Here is a tiny trained network, its code and every weight. The questions are about switching its units off for an input and a class, where a switched-off unit gives its printed mean instead of its output.

import numpy as np


def w(rows, s, z=0):
    codes = np.array(rows[::2]) - 128.0
    scale = np.full(codes.shape[1], s)
    scale[-1] = z or s
    return codes * scale


def f(y):
    return y / 2 * (1 + np.tanh(0.7978845608 * (y + 0.044715 * y**3)))


def log_softmax(a):
    a = a - a.max(-1, keepdims=True)
    return a - np.log(np.exp(a).sum(-1, keepdims=True))


def net(x, mask):
    res = np.array(x, float).reshape(1, 8) / 4 @ E
    y = f(res @ A[0][:, :-1].T + A[0][:, -1])
    res = res + np.where(mask, y, B[0][:, -1]) @ B[0][:, :-1]
    return log_softmax(res[-1] @ U[:, :-1].T + U[:, -1])


A, B = {}, {}
E = w([
[157,198,161,52,100,131,69,99,148,146],'x0',
[132,125,121,116,136,124,102,137,138,75],'x1',
[41,91,163,122,214,139,143,145,104,101],'x2',
[106,128,166,105,80,90,82,141,184,179],'x3',
[140,183,184,95,133,83,172,69,162,191],'x4',
[134,145,134,72,119,129,253,223,100,118],'x5',
[160,98,112,160,88,123,104,140,110,161],'x6',
[166,25,118,51,190,125,115,181,183,138],'x7',
],0.011)
A[0] = w([
[61,175,113,161,85,117,195,120,28,139,151],'N1',
[89,122,170,45,177,117,181,156,200,60,245],'N2',
[160,128,107,90,70,133,162,197,127,105,131],'N3',
[128,96,183,106,87,47,120,119,241,204,95],'N4',
[123,72,194,52,208,139,124,184,176,144,153],'N5',
[141,58,76,141,171,145,132,154,74,101,74],'N6',
[96,1,66,218,112,107,126,209,166,53,255],'N7',
[154,156,146,107,80,162,139,172,108,95,17],'N8',
],0.0084,0.0033)
B[0] = w([
[78,184,161,143,171,217,157,161,126,105,209],'N1',
[111,171,142,141,182,211,94,116,161,100,220],'N2',
[137,149,171,86,112,96,45,82,127,138,172],'N3',
[126,129,197,139,82,89,232,178,204,197,211],'N4',
[85,87,184,92,249,197,105,129,112,71,221],'N5',
[96,107,43,125,157,86,144,79,182,112,190],'N6',
[153,104,60,103,219,200,117,23,75,131,252],'N7',
[154,125,119,96,30,138,86,197,182,70,143],'N8',
],0.011,0.014)
U = w([
[90,149,102,85,176,185,18,86,72,125,227],'0',
[159,174,86,99,23,48,133,164,161,221,149],'1',
[87,16,53,126,173,82,200,124,96,103,2],'2',
[64,163,175,155,147,153,185,208,138,146,136],'3',
[106,139,120,119,34,98,175,255,53,94,19],'4',
],0.0094,0.0055)

Each question gives the input, the list of numbers given to net, and the class t.
The units are the neurons (one row each of A and B). Each row of codes is followed by its name. A weight is (code - 128) times the scale printed after its matrix; where a second scale follows, it is the last column's (A, B and U).
mask holds one flag per neuron, in row order. A switched-off neuron (its flag False) gives its mean, the last column of its row in B, instead of its output. The means were averaged over made-up inputs and are rounded, as every weight is.
A unit's drop is (log p(t) with every unit on - log p(t) with that unit switched off) / (log p(t) with every unit on - log p(t) with every unit switched off).
The circuit of an input: a set's keep is (log p(t) with only the set's units on - log p(t) with every unit switched off) / (log p(t) with every unit on - log p(t) with every unit switched off). Starting from all 8 units, units are removed one at a time, each time the one whose removal leaves the highest keep (on an exact tie, the one counted first), for as long as the keep stays at least 0.8.
circuit, biggest first: the units of the circuit, biggest drop first
most important unit: the unit with the biggest drop
top k neurons: the k neurons with the biggest drops, biggest first
drop of u: that unit's drop, to one decimal
input [-8,8,3,-7,1,-7,8,2], class 2: most important unit => N6
input [-7,3,7,-3,-2,4,2,4], class 0: top 2 neurons => [N7, N2]
input [-5,6,-6,-2,5,0,1,5], class 2: circuit, biggest first => [N1, N2]
input [-2,6,-5,8,2,2,-2,-7], class 1: top 2 neurons => [N5, N2]
input [-5,-4,4,-7,-5,5,1,1], class 0: top 4 neurons => [N7, N4, N1, N3]
input [-1,-6,5,-3,1,-6,7,7], class 2: top 4 neurons => [N2, N6, N3, N1]
input [-5,-4,-7,7,-6,5,-6,-3], class 0: top 3 neurons => [N4, N3, N7]
input [8,2,-5,2,-2,1,-7,-7], class 1: top 4 neurons => [N7, N5, N2, N8]
input [-8,1,-2,0,-7,4,2,-1], class 0: top 3 neurons => [N7, N3, N4]
input [1,-8,0,-5,-2,2,-1,-7], class 3: top 2 neurons => [N1, N7]
input [-5,1,-1,2,-6,5,5,-1], class 0: top 3 neurons => [N7, N3, N4]
input [2,-7,-6,-2,2,1,-6,-3], class 3: top 2 neurons => [N7, N1]
input [7,6,3,7,-1,0,-2,-6], class 3: top 2 neurons => [N7, N3]
input [5,-8,-7,0,4,-1,6,-8], class 1: most important unit => N5
input [-5,3,-4,-6,-1,5,-4,-3], class 0: top 2 neurons => [N4, N3]
input [4,-8,6,2,3,-1,-2,6], class 3: top 2 neurons => [N4, N7]
input [2,-3,6,1,3,-2,-2,1], class 3: top 3 neurons => [N7, N3, N6]
input [5,-7,-2,-5,7,3,-5,6], class 3: top 2 neurons => [N7, N4]
input [-2,3,-6,4,3,1,7,-5], class 1: drop of N5 => 0.2
input [-4,-3,4,-6,0,3,-5,3], class 0: circuit, biggest first => [N2]
input [-2,-2,-4,2,-5,-6,8,6], class 2: drop of N6 => 0.2
input [3,-7,0,-8,8,3,4,-8], class 3: drop of N1 => 0.2
input [5,7,7,0,3,2,-7,-8], class 3: drop of N5 => 0.2
